Here is a tiny trained network, its code and every weight. The questions are about switching its units off for an input and a class, where a switched-off unit gives its printed mean instead of its output.

import numpy as np


def w(rows, s, z=0):
    codes = np.array(rows[::2]) - 128.0
    scale = np.full(codes.shape[1], s)
    scale[-1] = z or s
    return codes * scale


def f(y):
    return np.maximum(y, 0)


def log_softmax(a):
    a = a - a.max(-1, keepdims=True)
    return a - np.log(np.exp(a).sum(-1, keepdims=True))


def net(x, mask):
    res = np.array(x, float).reshape(1, 5) / 4 @ E
    y = f(res @ A[0][:, :-1].T + A[0][:, -1])
    res = res + np.where(mask, y, B[0][:, -1]) @ B[0][:, :-1]
    return log_softmax(res[-1] @ U[:, :-1].T + U[:, -1])


A, B = {}, {}
E = w([
[139,215,69,97,121],'x0',
[110,153,10,244,132],'x1',
[104,170,149,155,248],'x2',
[76,216,185,169,36],'x3',
[254,126,186,232,179],'x4',
],0.0082)
A[0] = w([
[96,229,161,136,84,144],'N1',
[93,226,111,124,196,253],'N2',
[85,94,51,125,58,103],'N3',
[63,131,123,123,13,190],'N4',
[74,25,148,58,159,107],'N5',
[121,156,105,183,246,150],'N6',
[210,103,168,120,145,240],'N7',
[74,67,174,81,161,185],'N8',
[77,80,86,123,147,49],'N9',
[90,170,126,48,65,28],'N10',
],0.013,0.0033)
B[0] = w([
[80,124,116,192,181,210],'N1',
[51,142,177,108,165,242],'N2',
[162,76,203,186,94,212],'N3',
[96,179,61,178,64,230],'N4',
[99,106,151,3,71,213],'N5',
[84,50,105,178,165,246],'N6',
[174,114,141,179,111,220],'N7',
[88,109,191,77,84,203],'N8',
[74,108,170,115,120,172],'N9',
[195,112,37,140,151,209],'N10',
],0.019,0.012)
U = w([
[164,75,2,157,196,201],'0',
[118,98,122,86,113,41],'1',
[248,117,218,141,90,233],'2',
[221,153,59,52,191,1],'3',
[198,116,114,7,70,163],'4',
[34,156,127,48,211,163],'5',
[116,202,43,124,96,134],'6',
],0.0087,0.0035)

Each question gives the input, the list of numbers given to net, and the class t.
The units are the neurons (one row each of A and B). Each row of codes is followed by its name. A weight is (code - 128) times the scale printed after its matrix; where a second scale follows, it is the last column's (A, B and U).
mask holds one flag per neuron, in row order. A switched-off neuron (its flag False) gives its mean, the last column of its row in B, instead of its output. The means were averaged over made-up inputs and are rounded, as every weight is.
A unit's drop is (log p(t) with every unit on - log p(t) with that unit switched off) / (log p(t) with every unit on - log p(t) with every unit switched off).
The circuit of an input: a set's keep is (log p(t) with only the set's units on - log p(t) with every unit switched off) / (log p(t) with every unit on - log p(t) with every unit switched off). Starting from all 10 units, units are removed one at a time, each time the one whose removal leaves the highest keep (on an exact tie, the one counted first), for as long as the keep stays at least 0.8.
units of the circuit, in order: the units of the circuit, biggest drop first
unit that matters most: the unit with the biggest drop
top k neurons: the k neurons with the biggest drops, biggest first
drop of u: that unit's drop, to one decimal
input [-5,5,-5,5,3], class 6: units of the circuit, in order	N4
input [-5,5,-3,-4,-1], class 2: units of the circuit, in order	N3, N6
input [4,2,-8,-1,1], class 2: top 2 neurons	N3, N6
input [-5,4,-3,-2,-8], class 4: units of the circuit, in order	N5, N6
input [2,2,3,1,2], class 5: top 2 neurons	N10, N2
input [-8,-3,5,-8,8], class 2: top 2 neurons	N7, N8
input [6,-7,-8,0,-5], class 6: top 4 neurons	N4, N6, N10, N1
input [4,0,-1,-3,-3], class 4: top 2 neurons	N6, N1
input [-7,0,-1,-3,2], class 4: top 3 neurons	N3, N5, N1
input [0,6,1,-1,-2], class 5: top 2 neurons	N10, N7
input [-4,-4,2,3,-5], class 4: units of the circuit, in order	N5, N6
input [4,3,-8,7,5], class 6: top 2 neurons	N4, N6
input [6,2,3,3,-7], class 0: top 4 neurons	N10, N1, N5, N8
input [-5,7,-5,-2,-8], class 2: unit that matters most	N3
input [5,-1,-2,-3,5], class 2: top 2 neurons	N10, N1
input [-2,7,3,-4,-3], class 5: top 3 neurons	N10, N9, N7
input [7,7,3,2,6], class 5: top 3 neurons	N2, N10, N7
input [5,2,-3,-8,-4], class 4: units of the circuit, in order	N6, N1
input [0,5,5,8,6], class 5: drop of N3	0.1
input [5,0,0,6,-1], class 6: unit that matters most	N6
input [-7,2,-4,7,-5], class 6: drop of N4	1.4
input [-5,0,-4,-2,2], class 2: drop of N1	-0.1
